After every row comes one of two labels: whether the row has a hidden trait. Each part has its own trait and labels.
In the rows, zero is written as 128.
[132 125 122 134  93 138 135 120 130 133 147 154 120 123 184 150 144 128
 118 162 180  96 107 158 102  81] -> C
[132 126  98 126 119 109 184 130 138 161  84 146 172 142  97 107 118 129
 136 127  93 100 150 105 128 144] -> C
[102 111 108 132 103  84 145 122 134 126 157 168 172 118 174 135 119 144
 123  90  59 123  97 127  87 112] -> C
[107  98 125 137 141 115 146 128 140 134 193 146 140 124 147  94 128 145
 135 106   1 165 115 115  96 134] -> C
[140 131 114 130 107 153 184 128 137 157 109 157 132 141 103 120 139 124
 129 181 169  88 153 131 127 104] -> C
[161 156 128 123 126 161 119 132 120 149  67 115 118 139  56 137 132 103
 129 177 255  84 163 129 165 138] -> S
[132 136 153 121 164 129  47 132 111  96 146  79 101 120 116 143 123 124
 128  88 147 160 121 122 151 153] -> S
[137 115 105 132 138 145 174 134 145 158 107 169 147 148  84  74 132 125
 139 174  73 123 163 110 132 132] -> C
[145 131 118 121 166 137 159 141 138 156  88 108 147 144  30  78 116 119
 143 141  85 138 168  87 159 185] -> S
[134 134 157 122 169 147  40 135 110  95 132  72  91 124  85 133 126 118
 129  83 136 163 123 122 153 157] -> S
[113 107 100 136 122 114 207 128 147 165 163 169 159 134 136  83 129 143
 136 143  12 138 138 113 107 126] -> C
[136 108 113 130 157 133 195 144 146 176 113 153 159 149  61  53 123 132
 145 137  13 160 174  81 132 169] -> C
[101 103 141 135 158 122 115 129 128 119 200 126 116 119 146  94 132 143
 134 100   1 185 102 121 110 139] -> C
[108 137 150 125 123  93  66 121 112  87 156  95 123 105 188 175 120 137
 117  71 147 136  84 138 123 120] -> C
[157 131 153 120 198 193  70 142 119 128 115  76  82 144  42  87 142 112
 139 154 162 177 156 110 175 177] -> S
[107 100 123 134 150 112 119 132 137 123 200 129 135 127 141  86 130 150
 135  89   1 187 119 113 112 149] -> C
[105 137 134 118 144  79  76 129 116  84 115  90 149 108 126 147  98 136
 126  37  92 157 106 104 120 166] -> S
[129 139 143 116 163 115  65 134 120 100 101  81 127 126  90 126 111 126
 132  81 117 163 144 102 151 180] -> S
[152 141 125 120 152 140 102 139 123 147  78  99 130 139  37 120 121 112
 135 132 172 125 161 106 159 170] -> S
[153 122 115 129 147 162 162 136 135 161 115 138 126 150  80  90 131 118
 139 176 119 136 166 115 145 137] -> C
[113 135 145 119 140  89  44 125 117  77 137  77 128 107 153 173 111 135
 120  57 134 145 101 124 124 138] -> S
[150 134 129 128 139 156 130 132 125 141 100 117 118 138  68 116 138 116
 131 176 182 115 159 128 156 134] -> C
[140 164 158 113 129 125  57 127 109 101  73  71 101 115 103 185 121 110
 121 103 255 102 115 136 157 139] -> S
[134 137 119 133  80 125 174 117 131 147 104 175 137 125 156 166 136 125
 119 180 218  62 127 153 108  76] -> C
[125 140 146 115 149 115  50 132 117  95 106  80 121 117 100 156 112 124
 128  87 168 145 130 113 141 163] -> S
[143 139 140 120 166 135  83 138 120 116 106  83 118 135  64 120 121 118
 135 115 152 151 151 102 160 180] -> S
[106 116 141 127 132 101 114 127 124  94 179 122 128 111 166 141 121 141
 124  92  64 163  95 130 107 134] -> C
[151 127 127 129 148 168 160 135 131 144 113 140 114 142  89  98 138 117
 135 179 150 136 163 119 156 132] -> C
[111 114 141 127 129 105  73 125 121  95 167  97 120 110 171 151 123 138
 122  74 111 158  92 138 121 129] -> C
[116 113  87 132 101  89 222 128 147 170  90 172 197 132 129 107 110 139
 135 124  56  84 142 102 104 138] -> C
[121 102 107 136 125 131 198 128 143 145 172 165 145 135 126  96 136 140
 134 157  34 143 139 122 115 123] -> C
[103 124 141 122 137  86  83 127 119 102 145  83 133 109 130 143 110 138
 124  56  99 159 105 122 117 149] -> S
[142 149 135 118 144 124 113 135 124 128  60 104 138 135  61 140 114 114
 130 121 196 117 154 112 156 165] -> S
[141 134 113 123 135 129 144 134 131 147  94 119 153 137  72 116 123 125
 134 125 118 116 156 109 149 150] -> C
[127 147 160 122 132 112  37 123 103  83 122  68  97 105 166 191 120 120
 117  86 207 135  95 147 132 131] -> S
[117 104 124 137 124 132 156 128 133 141 173 160 125 128 154 102 142 137
 130 150  68 141 130 135 101 110] -> C
[103 101 124 136 132 102 145 128 133 108 179 144 143 120 155 107 123 143
 130  81  16 163 112 121 106 134] -> C
[107 118 116 133  92  97 166 121 132 126 161 166 152 118 194 141 123 139
 123 123 103 113 109 139  92  97] -> C
[129 119 109 135 106 128 195 125 140 160 130 152 146 136 151 113 134 133
 128 155  77 107 130 132 107 106] -> C
[102 124  73 127  84  55 235 128 149 173  71 184 233 133 135 118  93 146
 134  94  38  66 140  86  91 144] -> C
[113 119  87 131  88  79 219 125 145 166  81 171 204 129 139 100 109 137
 130 101  36  84 140 105  98 123] -> C
[107 127 104 133  90 103 189 123 139 159 111 163 166 126 166 136 124 133
 126 137 130  78 121 131  98 100] -> C
[104 113 141 124 156  99  95 129 122 102 164 105 132 116 154 117 113 147
 129  58  23 180 112 111 117 168] -> S
